(in the rows, 128 means zero)
Each row of numbers stands for one node and depends on some of the facts below. Use the named rows to name the rest.

There are 2 kinds of fact about the nodes: ξ, λ.
babol ξ:morom λ:743
badritri ξ:tritin λ:98
basal ξ:vebus λ:98
bazeklir ξ:pezam λ:743
begi ξ:gregru λ:743
bigril λ:743
bogam ξ:dregem λ:98
bogru λ:749
boka ξ:trogan λ:98
boklal ξ:sitifur λ:749
boru ξ:kanil λ:320
brafli ξ:raplon λ:743
brake ξ:funar λ:743
bralem ξ:staner λ:98
brefe ξ:brefus λ:98
brefus ξ:tiple λ:749
breni ξ:lebral λ:320
brevim ξ:badritri λ:743
brigil ξ:flotul λ:98
brofeve ξ:rodek λ:743
budrir ξ:flebil λ:98
bukegar ξ:zaklurar λ:98
bureskek ξ:pokur λ:98
dadru ξ:zurir λ:98
dafer λ:743
dege ξ:grago λ:98
deler ξ:grigor λ:98
digru ξ:raskos λ:749
donu ξ:gugas λ:98
dopon ξ:modrol λ:98
dregem ξ:flukil λ:320
dreklebrul ξ:gitene λ:98
driluk ξ:dadru λ:98
driskorom ξ:zudram λ:98
droklam ξ:driluk λ:749
duplom λ:749
farar ξ:pipem λ:743
fitu λ:749
flapom ξ:nalik λ:98
flebil ξ:kiklal λ:98
flefa ξ:klebal λ:743
flegrin ξ:vobe λ:743
fleklem ξ:gritri λ:98
flibis ξ:klasta λ:320
flidek ξ:floflagom λ:98
flikun ξ:boka λ:749
flitral ξ:plibrem λ:320
floflagom ξ:kluklos λ:743
flomo ξ:fleklem λ:749
flotul ξ:digru λ:98
flovon ξ:gebi λ:98
flukil ξ:letrason λ:98
flutrer ξ:flovon λ:98
funar ξ:boklal λ:749
fusel λ:98
fuzos λ:320
gebi λ:743
gibru ξ:zutrol λ:320
ginen ξ:tifigu λ:98
gitene ξ:droklam λ:98
gorim λ:743
grago λ:98
gregru ξ:skagril λ:743
grema ξ:sivime λ:743
greri ξ:guves λ:749
grifaflil ξ:tafan λ:749
grigor ξ:plukli λ:98
grisosken ξ:stoski λ:320
gritri ξ:sisak λ:98
grogri ξ:trutil λ:98
grolu ξ:tedres λ:98
grunem ξ:grisosken λ:749
gruple ξ:brofeve λ:98
gruvas ξ:donu λ:320
gugas ξ:babol λ:749
gukan ξ:fuzos λ:743
guves ξ:bazeklir λ:743
kanil ξ:trubik λ:98
kede ξ:mopludin λ:743
kidan ξ:vibun λ:320
kiklal ξ:kloski λ:743
kire λ:743
klasta λ:98
klebal ξ:sakek λ:320
kledeplak ξ:flitral λ:743
klirok ξ:kuder λ:743
klobras ξ:kuflen λ:743
kloflen ξ:malus λ:749
kloski ξ:farar λ:98
kluklos ξ:grolu λ:98
kuder ξ:fitu λ:98
kufla ξ:gibru λ:98
kuflen ξ:dege λ:749
lafavu ξ:mabregrom λ:743
lebral ξ:brevim λ:98
legre ξ:flegrin λ:98
letrason ξ:duplom λ:743
lufibre ξ:stimis λ:743
mabregrom ξ:brake λ:98
malus ξ:trigriman λ:98
mavo ξ:midra λ:749
midra ξ:flapom λ:743
modrol ξ:riguk λ:743
mopludin λ:749
morom ξ:flibis λ:320
musken ξ:kledeplak λ:98
nalik λ:743
nikek ξ:kede λ:749
pabesil ξ:deler λ:743
pagril ξ:nikek λ:320
papla λ:320
pebikir ξ:vilu λ:320
pezam ξ:skuflumon λ:743
pina ξ:pagril λ:743
pipem ξ:klirok λ:98
plaker ξ:statro λ:749
plaklil ξ:boru λ:749
plalas ξ:serol λ:98
pleflestik ξ:lufibre λ:749
plestun λ:749
plibrem ξ:plaker λ:98
plize ξ:dopon λ:749
plobi ξ:rozem λ:98
plostano ξ:stavom λ:98
pluden ξ:situ λ:743
plukek ξ:plostano λ:320
plukli ξ:kufla λ:98
pokur ξ:brigil λ:743
raplon λ:749
raskos ξ:flutrer λ:98
rekezu ξ:staba λ:743
resaman ξ:mavo λ:743
riguk ξ:brafli λ:98
rodek ξ:tiponok λ:743
rozem ξ:siplibas λ:749
rurodrel λ:749
sakek λ:749
serol ξ:begi λ:743
serubi ξ:grifaflil λ:743
seta ξ:stopazan λ:98
siplibas ξ:flikun λ:320
sisak ξ:driskorom λ:743
sitifur ξ:basal λ:749
situ ξ:seta λ:98
sivime ξ:travam λ:98
skagril ξ:fusel λ:743
skapus ξ:pleflestik λ:743
skastum ξ:grema λ:320
skibrur λ:98
skuflumon λ:98
sonum λ:98
staba ξ:kidan λ:749
staner ξ:legre λ:320
statro ξ:greri λ:743
stavom ξ:pina λ:749
stebru ξ:serubi λ:98
steflek ξ:pabesil λ:749
steper ξ:plobi λ:98
stidrum ξ:breni λ:320
stimis ξ:klobras λ:743
stistemok ξ:zivik λ:743
stopazan ξ:steflek λ:743
stoski ξ:sonum λ:749
tafan ξ:pluden λ:749
tedres ξ:gruvas λ:320
temim ξ:flefa λ:749
tifigu ξ:budrir λ:749
tiple ξ:stebru λ:743
tiponok ξ:skastum λ:320
travam ξ:bralem λ:743
trigriman ξ:plize λ:320
tritin ξ:pebikir λ:98
trogan ξ:vises λ:98
trubik ξ:skapus λ:743
trutil ξ:lafavu λ:98
vebus ξ:steper λ:743
vetra λ:749
vibun ξ:bigril λ:749
vilu ξ:gukan λ:749
vises ξ:musken λ:98
vobe ξ:stistemok λ:749
zaklurar ξ:temim λ:98
zivik ξ:bogam λ:743
zudram ξ:bukegar λ:98
zurir ξ:plalas λ:743
zutrol ξ:rekezu λ:98

Some rows with their names:
[178 195 135 153 100 139 152 156  98 135 130 151 136 179  98 159 182 147
  88 139 142 133 150 151  55  77 118 171 153 154 158  88 106 104 108 112] -> rozem
[184 176 130 135  81 138 140 130 107 148 121 153 119 165 129 159 157 147
 129 141 153 133 146 138  73  98 125 150 170 140 171 102 120  91 102 132] -> dafer
[183 193 121 125  85 160 130 139 110 144 120 154 116 161 136 160 156 140
 110 142 153 158 133 123  66  85 145 144 157 150 168  95 129  77 109 125] -> budrir
[184 176 117 134  80 144 126 128 122 147 112 171 138 154 135 158 163 150
 141 131 169 142 142 123  78  95 140 150 174 144 168 102 121  81 102 130] -> pina
[190 169 113 154  79 167 125 130 120 146 105 161 132 167 125 159 155 157
 127 129 153 135 125 121  74  90 132 137 183 161 168 102 108  81  83 137] -> sisak
[178 186 130 109  90 132 140 131  87 138 128 145 112 155 146 159 167 119
  99 165 145 159 151 147  78  92 149 159 148 141 179  88 139  83 125 119] -> grolu
[164 198 115  99  88  88 149 135 140 137 112 179 153 142 159 170 173 147
 147 126 199 169 152 108  74 116 155 162 137 126 150 106 136  62 135 129] -> grisosken
[180 195 119 128  85 154 138 135 109 139 115 149 120 167 137 164 159 142
 110 133 160 152 126 119  66  94 151 143 152 148 162  99 124  76 110 124] -> kanil
[185 178 136 131  82 140 141 132 106 155 128 153 112 165 126 156 148 145
 131 144 153 135 154 137  67  99 122 149 172 136 171  98 122  94 112 131] -> pabesil
[178 194 118 134  87 132 139 131 111 141 114 171 124 158 107 150 161 138
 108 136 156 151 137 113  70  92 127 158 163 154 157  96 117  87 103 129] -> pleflestik
[181 195 136 114  91 154 140 142 105 149 130 144 109 160 138 164 146 125
 109 149 155 152 135 132  56  95 131 148 165 142 161  84 129  87 127 123] -> grigor
[185 200 140 138  80 144 137 150 112 163 135 175  86 166  96 144 136 154
 116 147 146 164 166 120  50  76 107 152 166 146 167  86 125  92 127 132] -> mavo
[169 193 162 145  99 134 135 139 100 138 134 155 119 184 105 162 165 121
  90 137 141 146 145 125  91  92 123 166 163 163 153 101 113 109  98 135] -> sitifur
[176 181 112 131  88 134 140 142 127 140  97 159 143 168 140 165 158 161
 122 142 161 169 142 104  79  92 146 140 154 159 164 101 118  56 115 144] -> plukek
[178 186 118 134  92 131 146 145 125 142 110 148 133 174 136 164 153 158
 117 141 155 155 134 114  66 100 130 141 155 154 158  99 119  71 105 143] -> boru
[182 171 112 137  93 135 136 117 108 131 110 143 144 159 136 162 179 135
 113 135 152 118 115 141  93 109 126 157 174 152 164 107 113 101  61 128] -> gukan
[185 184 127 147  77 135 137 133 111 148 135 159 104 171 125 149 165 184
 128 137 150 140 165 135  73  94 132 154 153 134 184 116 134  96  87 134] -> pluden
[188 186 126 145 115 160 149 141 117 124 106 138 127 145 128 149 130 156
 148 126 164 148 160  99  99  83 121 162 186 123 188  92 133 113 120 131] -> rodek
[179 201 136 142  82 135 153 141 104 150 126 158  94 176  98 148 139 149
 109 138 147 151 149 114  49  89 120 150 154 146 158  96 114  91 126 132] -> droklam
[179 194 137 110  90 157 140 145 104 150 127 141 110 159 141 164 141 118
 109 148 154 150 133 134  53  96 129 146 169 142 157  79 127  86 130 123] -> plukli
[183 201 122 123  91 137 124 143 126 152 135 187 116 143 107 150 161 141
 114 134 161 148 138 128  62  90  96 169 179 151 152  88 126 108  82 122] -> fitu

Name these rows:
No name comes twice in this set of rows, the named rows included.
[182 185 130 143 108 133 157 172 111 138 128 132 147 184 128 170 176 167
  97 151 141 136 152 160  50  82 110 160 153 152 160  86 112  93  98 122] => siplibas
[190 185 146 127  80 152 129 149 121 174 149 170  92 161 120 150 140 160
 140 148 154 141 168 147  49  87  95 151 184 131 172  87 132 104 107 130] => nalik
[185 201 115 156  77 145 140 133 102 135 131 151  93 185 131 148 171 198
 102 133 143 167 164 116  78  77 174 148 113 141 192 129 146  83  92 133] => brefe
[188 175 144 148  73 156 141 141 104 161 127 154  94 179 118 149 130 164
 136 153 145 151 172 127  59  81 132 136 168 138 185  93 123  78 138 138] => resaman
[181 182 109 119 109 122 136 140 129 134 118 145 148 149 141 168 183 142
 100 141 152 131 107 141  81 115  96 165 173 162 145 100 123 102  43 135] => fuzos
[193 193  95 119  90 146 156 133  91 140 119 125  97 149 137 150 152 154
  97 153 139 135 120 144  37  95 124 147 152 136 172  87 131  89  97 116] => plibrem
[166 213 116  86  85 111 132 126 131 139 128 186 141 130 165 170 180 126
 142 117 207 163 140 121  70 117 165 170 140 115 148 106 145  82 129 106] => sonum
[185 205 116 157  77 123 140 132 109 142 136 176  92 174 100 136 175 199
 104 130 145 160 168 115  73  79 136 165 125 145 182 123 138  98  78 133] => brefus
[183 187 108 166  78 162 137 131 113 136  90 161 127 177  97 152 147 154
 102 125 146 157 122  90  70  77 145 134 162 176 159 102  96  67 106 140] => flomo
[181 160 133 119  80 115 139 118  83 142 118 150 118 153 140 151 169 118
 119 177 139 147 174 156  91  92 137 159 165 139 191  89 131  77 126 125] => floflagom
[192 182 144 138  73 154 135 146 111 169 137 162  94 169 119 149 134 160
 137 150 150 146 169 134  55  83 114 145 175 136 178  91 129  92 122 136] => midra
[182 166 111 140  90 137 139 115 104 128 102 141 146 163 137 162 180 134
 111 135 147 119 114 137  91 107 135 153 171 153 166 106 109  95  70 131] => brevim
[173 190 117 150  80 134 149 126 105 134  97 157 120 175 102 153 152 145
 107 131 151 158 137  98  70  89 152 144 148 158 162 102 106  69 130 135] => plaklil

The same nodes again, as new rows of numbers:
Some rows with their names:
[ 92 135  81 105  95 139  83  88 123 131  86 173 178  88 166 170 146 148
 103 113  87 125 121 119 156  77 107 110 127 159 155  85 143 138 161 144
 147 112 160] -> rekezu
[126 152 129 182 124 126 161 146  94  91 104 174 184 179 102 161 141 107
 124 148 111 124 161 114  96  82 116 163 146 152 160 147 156  98 153 101
 137 161 105] -> plize
[107 143 133 178 178 162 170 136 149 137 145 150 177 104 149 101 146 126
 162 148  91 119 147 141  98 130 155 125 157 156  99  92 128 103 160 113
  83 130 100] -> flibis
[ 98 156 123 179 144 139 158 145  86  93 120 175 180 170 138 147 143 107
 145 136  98 121 168 117  87  80 138 145 147 167 138  96 133 101 152 101
 124 156 119] -> gugas
[156 146 137 118 176 131 131 131 151 147 109 122 168 103 130  88 132 147
 157 148  97 124 124 110 152 162 139 141 136 113  86 110 107 121 154  99
  84 116  91] -> papla
[146 109 127 125 182 133 135 133 148 134  82 141 170 111 111 103 140 122
 141 130 100 131 131  94 147 167 152 122 112 118  83 142 128 127 158  93
 122 107  94] -> pagril
[146 152  81 143 113 171 146 105 119  92 148 150 182  99 137 130  68 164
 108  85 165 177 108 103 138 113 162 168 176 153 104 115  88  99 147 176
 103 180 183] -> flukil
[165 144  90 112 137 143 111 142 143 108 124 160 181 101 188 152 136 159
 100  98 115 197 108  96 146  73 149 126 197 111  90 119 109 109 159 158
  83 165 183] -> letrason
[ 87  97  88 161 115 156 107  76 103 110 141 188  89  91  99 113  59 109
 123  80  90 136 129 127 136 155 110 114 103 107 138 143  77 111 152 146
 110  96 131] -> boka
[119 154 115 153 151 122 129 141  80  97 106 155 179 166 138 134 133 104
 150 134 102 125 158 102 114  87 138 144 141 150 114  96 114 125 122  91
 127 145 111] -> rurodrel
[120 157 115 151 149 121 133 140  80  95 106 157 178 167 138 134 133 108
 149 136 102 127 159 104 110  86 138 138 142 148 115  99 118 124 121  94
 127 143 113] -> bogru
[150 164 111 158 130 133 138 144 103  91 141 156 183 168 150 132 123 113
 120 149 117 129 134 106 125  77 147 162 184 141 103 102 129 110 125 112
  88 176 141] -> vobe
[ 92 139 105 114 163 165 126  66  58 160  99 165 117  92 133 120 105 133
 164  74 106 134 122 107 126 162 139 112  98 165 159  86  63 142 110 162
 166 106 141] -> flotul
[ 74 158  72 124 155 168 134 131  74 189 100 156 174  95 168 154  60 192
 153 144 161 122 127  97  79 150 147  94 106 192 127  82  63 121  77 176
 167 149 132] -> mabregrom
[124 157 114 153 148 120 131 141  82  97 105 160 180 169 139 134 134 108
 151 134 103 126 161 101 111  86 138 143 142 145 116  96 116 121 123  94
 126 142 110] -> plestun
[160 154 138 167 180 102 157 147  79 123 116 142 162 181 158  95  79 108
 174 108 107 139 156 100  78  99 136  91 160 115 103 158  89 107  85  79
 113 144 105] -> grifaflil
[115 158  88 171 101 107 126 141 133  87 158 113 183 174 167 123 104 113
 117 167 102 123 172 136 133  79 159 155 185 148  86 116 150  98  98  87
  87 168 110] -> pleflestik
[141 125 113 160 174 153 162 147  70 166 123 160 106 179 177  85  52 174
 159  85 131 144 113 107  87 168 159  91 118 148 142 180  68  98  76  98
 160 111 104] -> brefe
[ 99 162  96 136 170 146 116 146  68 172  99 186 185 131 165 150  96 121
 173 167 128 120 154  88  76  81 110  91 120 177  95  81  65 156  81 159
 115 156 115] -> funar
[166  65 138 100 176 103 147  84  70 125  83  97 185 176 189 134 148 165
 147  72  85 182 117 164 161  94 160 126 186 153 167  98 148 125 127  78
 172 161 171] -> bazeklir
[165 120 116 100 121  83  80 144 129 169  84 128 163 143 146 158 123 177
 108 105  99 138 115 101 158 105  75  98 135 103 154 175 136 117 125  97
 141 110 120] -> floflagom

Name these rows:
No name comes twice in this set of rows, the named rows included.
[ 70 136  78 197 134 170 170  88 136 131 163 120 156  99 120 150 133 108
 121  75  98 145 186 185  72 107 156 114 139 181 143  89 120  98 162 177
 144 144 167] => klasta
[166 152 138 172 180 101 162 145  75 130 122 140 155 187 164  88  66 104
 179 103 105 148 156  99  75 101 140  85 162 112  99 170  81 103  77  77
 111 140 101] => brefus
[137 126 107 172 175 143 163 140  97 168 128 115 112 170 150  88  47 139
 149  76 126 159 132 124  79 164 151  85 131 124 129 175  69  98  82 127
 153 118 116] => stebru
[ 99 112  94 164 140 141 150 145 136 156 112 162 169 119 185 161 146 134
 113 103  86 136 133 145  90  76 134  75 162 151 142 121 138 100 161 107
 128 118 163] => babol
[120 154 128 191 143 109 165 146 133 100 113 122 184 174  91 159 136 104
 121 113 109 130 194 136  78  77  83 156 162 121 143 121 157 103 155 130
 119 173 114] => raplon
[166 159 107 157 159 145 149 136 131  87 149 139 186 136 127 129 104 105
 106  98 146 187 131  95 101  74 147 168 194 110  79  84 111 138 150 165
  76 193 183] => duplom
[ 80 137  81 110  96 134  87  64 144 132  87 128 178  88 138 170 145 117
 101  91  91 130 152 143 151  76  87 110 129 139 146  82 148 167 159 166
 138 117 174] => bigril
[128 153 130 169 112 142 152 148  63  90  90 195 184 182 126 161 144 120
 131 162 118 120 126 101 122  87 140 165 131 178 165 166 152  96 145  88
 149 150  97] => kloflen
[170 156 134 116 175 154 138 136 152 102 141 134 186  95 147  90 119 166
 113 149 134 146 105  94 163 133 157 168 191 106  77 104  99 114 157 149
  75 174 137] => dregem
[148 118 114 105 174 124  89 121  73 180  84 174 136  97 187 142 143 139
 149  75  86 138 112 101 135  91 104  73 119 122 143  88  70 165 138  96
 145  98 162] => pokur

